Below is a small trained network, with its code and all its weights. Each question gives an input and a class and asks what happens when units are switched off, that is, made to give their printed mean instead of their output.

import numpy as np


def w(rows, s, z=0):
    codes = np.array(rows[::2]) - 128.0
    scale = np.full(codes.shape[1], s)
    scale[-1] = z or s
    return codes * scale


def norm(h):
    return h / np.sqrt((h * h).mean(-1, keepdims=True) + 1e-5)


def f(y):
    return np.maximum(y, 0)


def log_softmax(a):
    a = a - a.max(-1, keepdims=True)
    return a - np.log(np.exp(a).sum(-1, keepdims=True))


def net(x, mask):
    res = np.array(x, float).reshape(1, 4) / 4 @ E
    u = 0
    for l in range(4):
        y = f(norm(res) @ A[l][:, :-1].T + A[l][:, -1])
        res = res + np.where(mask[u : u + 3], y, B[l][:, -1]) @ B[l][:, :-1]
        u += 3
    return log_softmax(norm(res)[-1] @ U[:, :-1].T + U[:, -1])


A, B = {}, {}
E = w([
[124,96,145,125,117,134,194,112,178,109,177,93],'x0',
[190,37,165,116,193,179,165,150,121,95,130,144],'x1',
[121,130,182,242,162,35,134,46,182,247,93,124],'x2',
[106,135,101,185,157,144,133,69,131,159,131,144],'x3',
],0.012)
A[0] = w([
[48,232,61,111,49,128,162,123,155,115,208,103,89],'0.n1',
[176,8,199,118,134,127,227,146,184,106,178,108,11],'0.n2',
[69,160,58,80,72,183,187,130,151,67,225,117,10],'0.n3',
],0.012,0.011)
B[0] = w([
[82,164,127,104,106,136,114,76,147,127,117,121,240],'0.n1',
[81,82,188,83,248,63,124,105,93,105,153,68,254],'0.n2',
[143,173,88,109,42,217,178,70,175,87,120,70,228],'0.n3',
],0.011,0.0098)
A[1] = w([
[170,73,55,137,135,215,171,218,83,78,208,162,1],'1.n1',
[145,111,69,63,144,215,135,178,89,48,138,162,37],'1.n2',
[188,108,147,31,58,143,157,251,141,71,134,117,30],'1.n3',
],0.022,0.0042)
B[1] = w([
[88,58,111,155,211,253,79,199,86,189,169,223,210],'1.n1',
[92,143,65,193,131,172,146,177,18,222,236,31,255],'1.n2',
[188,125,226,156,55,12,59,2,197,35,60,164,224],'1.n3',
],0.0083,0.021)
A[2] = w([
[181,39,159,58,113,157,245,221,194,73,176,121,92],'2.n1',
[195,116,39,129,112,123,239,255,181,58,154,180,2],'2.n2',
[174,29,156,139,167,168,227,134,198,119,144,150,99],'2.n3',
],0.031,0.0041)
B[2] = w([
[86,126,156,8,157,33,121,218,117,50,168,89,199],'2.n1',
[172,93,182,129,109,111,94,110,122,97,113,138,128],'2.n2',
[159,96,146,140,122,179,162,77,173,139,93,162,250],'2.n3',
],0.015,0.014)
A[3] = w([
[94,179,109,111,152,91,80,153,125,159,72,185,73],'3.n1',
[79,210,45,22,106,138,90,209,116,65,97,191,62],'3.n2',
[150,160,131,133,204,80,90,189,123,206,5,209,3],'3.n3',
],0.023,0.0035)
B[3] = w([
[104,91,125,162,187,35,179,255,141,205,186,177,216],'3.n1',
[107,112,172,15,101,187,18,111,131,99,59,234,211],'3.n2',
[242,183,31,130,154,150,168,185,52,49,65,55,248],'3.n3',
],0.0072,0.011)
U = w([
[191,92,143,191,174,175,196,65,186,172,51,181,136],'0',
[183,126,193,177,66,61,55,102,103,89,124,129,5],'1',
[175,190,47,182,181,64,173,211,103,169,73,131,221],'2',
[50,182,111,179,88,64,198,100,223,198,175,127,102],'3',
[130,58,207,51,218,97,168,124,134,66,147,80,187],'4',
[90,205,67,24,7,242,119,92,139,19,147,90,101],'5',
[75,192,105,81,99,106,53,162,119,165,79,211,108],'6',
[135,67,122,174,146,225,94,175,49,135,208,125,134],'7',
],0.011,0.0022)

Each question gives the input, the list of numbers given to net, and the class t.
The units are the neurons (one row each of A and B). Each row of codes is followed by its name. A weight is (code - 128) times the scale printed after its matrix; where a second scale follows, it is the last column's (A, B and U).
mask holds one flag per neuron, layer by layer. A switched-off neuron (its flag False) gives its mean, the last column of its row in B, instead of its output. The means were averaged over made-up inputs and are rounded, as every weight is.
A unit's drop is (log p(t) with every unit on - log p(t) with that unit switched off) / (log p(t) with every unit on - log p(t) with every unit switched off).
The circuit of an input: a set's keep is (log p(t) with only the set's units on - log p(t) with every unit switched off) / (log p(t) with every unit on - log p(t) with every unit switched off). Starting from all 12 units, units are removed one at a time, each time the one whose removal leaves the highest keep (on an exact tie, the one counted first), for as long as the keep stays at least 0.8.
circuit, biggest first: the units of the circuit, biggest drop first
unit that matters most: the unit with the biggest drop
top k neurons: the k neurons with the biggest drops, biggest first
top k neurons in layer l: the k neurons of layer l with the biggest drops, biggest first
drop when u is switched off: that unit's drop, to one decimal
input [1,5,3,4], class 0: circuit, biggest first : [2.n3]
input [-6,-2,-2,6], class 6: top 3 neurons : [3.n2 2.n3 1.n2]
input [1,-5,0,4], class 6: top 3 neurons : [2.n3 1.n2 1.n3]
input [2,-2,4,-7], class 2: top 2 neurons in layer 2 : [2.n3 2.n1]
input [0,-5,6,-7], class 2: top 3 neurons : [0.n3 1.n2 1.n3]
input [-4,-7,4,4], class 2: top 4 neurons : [0.n3 1.n2 3.n3 1.n3]
input [-1,-8,5,-1], class 2: top 2 neurons : [0.n3 1.n2]
input [-7,3,0,-4], class 1: circuit, biggest first : [1.n3 0.n2]
input [-5,4,4,-2], class 2: top 4 neurons : [0.n3 3.n3 1.n1 3.n2]
input [-1,1,4,2], class 0: top 2 neurons : [0.n1 1.n2]
input [1,-8,0,4], class 6: top 2 neurons in layer 0 : [0.n3 0.n2]
input [-4,3,6,4], class 2: top 2 neurons : [0.n3 3.n3]
input [0,1,-8,-5], class 7: top 2 neurons in layer 1 : [1.n2 1.n1]
input [3,-1,-1,-4], class 5: unit that matters most : 0.n3
input [-8,-1,-7,-7], class 7: top 3 neurons : [1.n2 1.n1 0.n1]
input [3,2,-5,-5], class 7: top 4 neurons : [1.n2 1.n1 0.n1 2.n1]
input [-3,-1,-8,-4], class 7: top 3 neurons : [1.n2 1.n1 2.n1]
input [-8,0,-6,-7], class 7: top 2 neurons in layer 1 : [1.n2 1.n1]
input [-5,-2,-2,1], class 6: top 2 neurons in layer 1 : [1.n2 1.n1]
input [-5,0,2,3], class 2: top neuron : [1.n2]
input [6,-2,2,5], class 3: top 4 neurons : [1.n1 2.n3 0.n1 1.n3]
input [-3,4,6,-3], class 0: top 3 neurons : [1.n2 2.n3 1.n3]
input [7,0,4,8], class 0: top 2 neurons : [1.n2 2.n3]
input [8,-3,7,1], class 0: top 2 neurons in layer 2 : [2.n1 2.n3]
input [-2,-7,-1,-4], class 6: top 2 neurons in layer 3 : [3.n1 3.n2]
input [-5,-8,4,0], class 2: top 2 neurons in layer 1 : [1.n2 1.n3]
input [4,0,-3,-8], class 1: circuit, biggest first : [1.n3]
input [-5,-7,7,-5], class 2: drop when 3.n3 is switched off : 0.1
input [-4,1,-8,3], class 7: drop when 1.n1 is switched off : 0.4
